Here is a tiny trained network, its code and every weight. The questions are about switching its units off for an input and a target symbol, where a switched-off unit gives its printed mean instead of its output.

import numpy as np


def w(rows, s, z=0):
    codes = np.array(rows[::2]) - 128.0
    scale = np.full(codes.shape[1], s)
    scale[-1] = z or s
    return codes * scale


def norm(h):
    return h / np.sqrt((h * h).mean(-1, keepdims=True) + 1e-5)


def softmax(a):
    e = np.exp(a - a.max(-1, keepdims=True))
    return e / e.sum(-1, keepdims=True)


def log_softmax(a):
    a = a - a.max(-1, keepdims=True)
    return a - np.log(np.exp(a).sum(-1, keepdims=True))


def net(x, mask):
    ids = ['γδζλπτψω'.index(c) for c in x.split()]
    T = len(ids)
    res = E[ids] + P[:T]
    u = 0
    for l in range(2):
        r = norm(res)
        for j in range(3):
            rows = slice(2 * j, 2 * j + 2)
            q, k, v = (r @ M[l][rows].T for M in (Q, K, V))
            z = softmax(np.where(np.tri(T) > 0, q @ k.T / 2**0.5, -1e9)) @ v
            o = O[l][rows]
            res = res + np.where(mask[u + j], z, o[:, -1]) @ o[:, :-1]
        u += 3
    return log_softmax(norm(res)[-1] @ U[:, :-1].T + U[:, -1])


Q, K, V, O = {}, {}, {}, {}
E = w([
[87,142,55,116,20],'γ',
[87,153,102,122,130],'δ',
[142,199,87,114,179],'ζ',
[139,114,101,148,74],'λ',
[131,145,91,190,228],'π',
[85,247,106,163,188],'τ',
[149,167,125,194,134],'ψ',
[118,200,139,117,85],'ω',
],0.011)
P = w([
[166,59,140,141,68],'0',
[67,145,117,169,229],'1',
[135,249,98,61,98],'2',
[86,135,126,134,210],'3',
[134,238,78,76,102],'4',
[96,132,131,124,205],'5',
[120,235,83,82,97],'6',
[94,132,134,120,200],'7',
[116,237,79,83,83],'8',
[98,133,133,118,197],'9',
[121,229,78,90,91],'10',
],0.014)
Q[0] = w([
[8,4,201,164,133],'L0H0',
[209,128,9,117,101],'L0H0',
[118,152,122,109,45],'L0H1',
[155,165,27,165,50],'L0H1',
[83,62,44,54,160],'L0H2',
[175,240,149,110,62],'L0H2',
],0.012)
K[0] = w([
[3,123,71,103,187],'L0H0',
[148,87,159,188,86],'L0H0',
[128,100,133,134,93],'L0H1',
[193,121,119,144,82],'L0H1',
[124,108,108,56,170],'L0H2',
[218,124,172,152,76],'L0H2',
],0.016)
V[0] = w([
[147,110,135,213,49],'L0H0',
[143,170,198,130,89],'L0H0',
[249,120,108,139,114],'L0H1',
[152,36,166,92,81],'L0H1',
[72,193,74,97,211],'L0H2',
[130,83,125,170,159],'L0H2',
],0.014)
O[0] = w([
[184,176,165,60,159,255],'L0H0',
[133,189,167,152,166,128],'L0H0',
[183,137,8,140,122,196],'L0H1',
[105,128,80,164,171,66],'L0H1',
[171,149,85,90,158,101],'L0H2',
[150,85,153,91,113,143],'L0H2',
],0.014,0.0081)
Q[1] = w([
[203,236,148,139,48],'L1H0',
[118,80,175,99,252],'L1H0',
[202,154,167,127,151],'L1H1',
[178,245,149,90,44],'L1H1',
[68,109,142,113,133],'L1H2',
[71,158,77,111,179],'L1H2',
],0.014)
K[1] = w([
[210,144,170,243,110],'L1H0',
[96,149,153,17,201],'L1H0',
[135,160,179,143,94],'L1H1',
[249,170,106,172,42],'L1H1',
[148,121,128,153,90],'L1H2',
[127,178,83,170,174],'L1H2',
],0.016)
V[1] = w([
[190,55,161,193,245],'L1H0',
[71,168,189,64,243],'L1H0',
[153,178,120,116,115],'L1H1',
[204,104,115,165,165],'L1H1',
[123,164,113,77,125],'L1H2',
[43,130,125,61,117],'L1H2',
],0.013)
O[1] = w([
[171,10,151,191,178,168],'L1H0',
[159,164,84,185,142,143],'L1H0',
[145,66,98,162,115,254],'L1H1',
[125,145,126,198,28,222],'L1H1',
[87,87,163,165,119,222],'L1H2',
[181,50,134,159,79,86],'L1H2',
],0.013,0.0058)
U = w([
[75,207,113,206,173,124],'γ',
[31,144,131,30,172,176],'δ',
[102,132,1,109,110,154],'ζ',
[236,130,140,197,58,2],'λ',
[58,110,184,146,94,194],'π',
[238,189,160,48,138,74],'τ',
[119,68,108,148,224,212],'ψ',
[172,53,129,44,98,150],'ω',
],0.0088,0.0049)

Each question gives the input, a string of symbols that net reads in full, and the target symbol t.
The units are the heads (2 rows each of Q, K, V and O). Each row of codes is followed by its name. A weight is (code - 128) times the scale printed after its matrix; where a second scale follows, it is the last column's (O and U).
mask holds one flag per head, layer by layer. A switched-off head (its flag False) gives its mean, the last column of its rows in O, instead of its output. The means were averaged over made-up inputs and are rounded, as every weight is.
A unit's drop is (log p(t) with every unit on - log p(t) with that unit switched off) / (log p(t) with every unit on - log p(t) with every unit switched off).
The circuit of an input: a set's keep is (log p(t) with only the set's units on - log p(t) with every unit switched off) / (log p(t) with every unit on - log p(t) with every unit switched off). Starting from all 6 units, units are removed one at a time, each time the one whose removal leaves the highest keep (on an exact tie, the one counted first), for as long as the keep stays at least 0.8.
units of the circuit, in order: the units of the circuit, biggest drop first
most important unit: the unit with the biggest drop
which heads matter: for each layer, one digit per head in row order, 1 if its drop is at least 0.15 and else 0, layers parted by /
drop when u is switched off: that unit's drop, to one decimal
input δ ζ ζ ζ τ, target ψ: which heads matter => 111 / 100
input γ δ γ ζ ω π ζ ζ ω ζ π, target δ: units of the circuit, in order => (L1H0)
input π π τ τ π π ζ, target ω: units of the circuit, in order => (L0H2 L1H0)
input ω τ ψ λ, target ω: units of the circuit, in order => (L0H0 L0H1 L0H2)
input ψ ω ω ζ ω ω τ π γ, target λ: which heads matter => 111 / 110
input δ ψ ω π λ ζ ω, target ψ: units of the circuit, in order => (L0H1 L1H0 L0H2 L0H0)
input ω ω ψ τ λ π ω π ψ ζ γ, target γ: units of the circuit, in order => (L0H0 L0H1 L0H2)
input ω λ ζ, target γ: units of the circuit, in order => (L0H1 L0H2)
input ζ π ω δ, target δ: units of the circuit, in order => (L0H0 L0H1 L1H1 L0H2)
input δ ω ζ π γ ζ ζ τ π ζ ω, target ψ: units of the circuit, in order => (L0H1 L0H2 L1H0 L0H0)
input π ζ π λ π ω ω ω γ, target ω: which heads matter => 011 / 100
input λ ω ζ ζ ζ ζ π, target π: which heads matter => 111 / 110
input π λ ψ ζ ω, target ω: which heads matter => 001 / 100
input τ π τ λ, target ω: most important unit => L0H0
input γ γ ω π γ, target δ: which heads matter => 001 / 100
input ζ ζ ζ ω ω ψ π, target ζ: drop when L0H1 is switched off => 2.2
input ω λ ζ ζ δ τ π τ ζ τ ζ, target γ: drop when L0H0 is switched off => 0.8
input ω ω ζ ζ γ π ζ τ ζ π π, target γ: drop when L0H1 is switched off => 0.4
